Below are the code and all the weights of a small trained network. Each question names an input and a class and asks about switching units off, where a switched-off unit gives its printed mean instead of its output.

import numpy as np


def w(rows, s, z=0):
    codes = np.array(rows[::2]) - 128.0
    scale = np.full(codes.shape[1], s)
    scale[-1] = z or s
    return codes * scale


def f(y):
    return y / 2 * (1 + np.tanh(0.7978845608 * (y + 0.044715 * y**3)))


def log_softmax(a):
    a = a - a.max(-1, keepdims=True)
    return a - np.log(np.exp(a).sum(-1, keepdims=True))


def net(x, mask):
    res = np.array(x, float).reshape(1, 4) / 4 @ E
    y = f(res @ A[0][:, :-1].T + A[0][:, -1])
    res = res + np.where(mask, y, B[0][:, -1]) @ B[0][:, :-1]
    return log_softmax(res[-1] @ U[:, :-1].T + U[:, -1])


A, B = {}, {}
E = w([
[127,32,166,144,131,187,174,28,103],'x0',
[182,103,117,189,47,158,147,159,213],'x1',
[62,183,249,86,75,152,136,100,159],'x2',
[216,105,250,177,104,91,99,137,62],'x3',
],0.011)
A[0] = w([
[87,130,61,97,163,180,171,136,180,153],'N1',
[65,159,58,57,181,170,169,173,167,132],'N2',
[87,148,174,170,51,175,112,141,198,176],'N3',
[205,69,36,178,155,72,153,145,139,6],'N4',
[79,131,155,50,208,102,103,107,46,145],'N5',
[169,120,188,175,132,85,136,173,87,31],'N6',
[182,157,113,184,100,168,196,143,173,76],'N7',
[169,130,174,169,121,79,73,146,64,139],'N8',
[116,23,131,176,142,154,210,78,101,187],'N9',
[179,108,108,160,63,186,168,176,162,13],'N10',
[165,255,86,155,134,141,99,219,136,20],'N11',
[143,199,128,127,116,59,89,180,133,26],'N12',
],0.0097,0.0019)
B[0] = w([
[75,81,139,142,198,77,113,70,189,234],'N1',
[163,84,150,117,153,100,77,72,159,252],'N2',
[224,178,97,112,109,41,128,117,154,230],'N3',
[210,196,176,21,99,51,181,85,189,239],'N4',
[255,206,36,217,131,125,135,161,158,246],'N5',
[70,109,153,115,180,120,43,73,199,209],'N6',
[107,178,100,166,194,176,82,162,83,195],'N7',
[106,76,150,144,131,90,58,139,223,230],'N8',
[136,95,100,154,102,143,196,79,126,239],'N9',
[169,146,75,204,156,160,58,194,113,205],'N10',
[85,97,150,218,122,153,215,112,125,239],'N11',
[160,42,148,158,65,172,223,113,97,213],'N12',
],0.0091,0.011)
U = w([
[196,174,24,227,167,126,63,182,156,82],'0',
[52,23,177,147,186,98,22,98,237,85],'1',
[111,22,158,227,77,175,255,91,156,165],'2',
[191,238,175,40,83,67,170,115,218,254],'3',
[88,126,93,147,107,62,98,124,139,239],'4',
[28,142,96,80,73,194,143,196,101,64],'5',
[65,118,117,38,96,138,138,184,75,71],'6',
[99,159,139,9,136,186,165,220,94,68],'7',
],0.0072,0.0041)

Each question gives the input, the list of numbers given to net, and the class t.
The units are the neurons (one row each of A and B). Each row of codes is followed by its name. A weight is (code - 128) times the scale printed after its matrix; where a second scale follows, it is the last column's (A, B and U).
mask holds one flag per neuron, in row order. A switched-off neuron (its flag False) gives its mean, the last column of its row in B, instead of its output. The means were averaged over made-up inputs and are rounded, as every weight is.
A unit's drop is (log p(t) with every unit on - log p(t) with that unit switched off) / (log p(t) with every unit on - log p(t) with every unit switched off).
The circuit of an input: a set's keep is (log p(t) with only the set's units on - log p(t) with every unit switched off) / (log p(t) with every unit on - log p(t) with every unit switched off). Starting from all 12 units, units are removed one at a time, each time the one whose removal leaves the highest keep (on an exact tie, the one counted first), for as long as the keep stays at least 0.8.
circuit, biggest first: the units of the circuit, biggest drop first
unit that matters most: the unit with the biggest drop
k most important neurons: the k neurons with the biggest drops, biggest first
drop when u is switched off: that unit's drop, to one decimal
input [5,8,-7,-1], class 0: unit that matters most => N10
input [-7,-3,7,-4], class 2: 3 most important neurons => [N11, N12, N4]
input [-5,-8,6,-5], class 0: 2 most important neurons => [N5, N4]
input [4,8,-4,5], class 0: 2 most important neurons => [N10, N7]
input [0,1,-2,-2], class 4: circuit, biggest first => [N5, N8, N12]
input [-7,1,3,4], class 2: 2 most important neurons => [N12, N11]
input [6,1,-8,4], class 3: 3 most important neurons => [N4, N11, N12]
input [6,7,1,-8], class 1: 2 most important neurons => [N1, N5]
input [8,-2,1,8], class 1: 3 most important neurons => [N6, N8, N12]
input [7,7,8,0], class 3: 3 most important neurons => [N3, N5, N11]
input [-8,-2,8,8], class 1: 4 most important neurons => [N6, N8, N4, N9]
input [5,-3,-6,7], class 1: 2 most important neurons => [N8, N6]
input [-6,-3,0,-3], class 2: drop when N9 is switched off => 0.0
input [-1,4,-8,3], class 3: drop when N4 is switched off => 1.7
input [8,8,0,5], class 0: drop when N11 is switched off => 0.1
input [-7,-3,6,-7], class 1: unit that matters most => N2
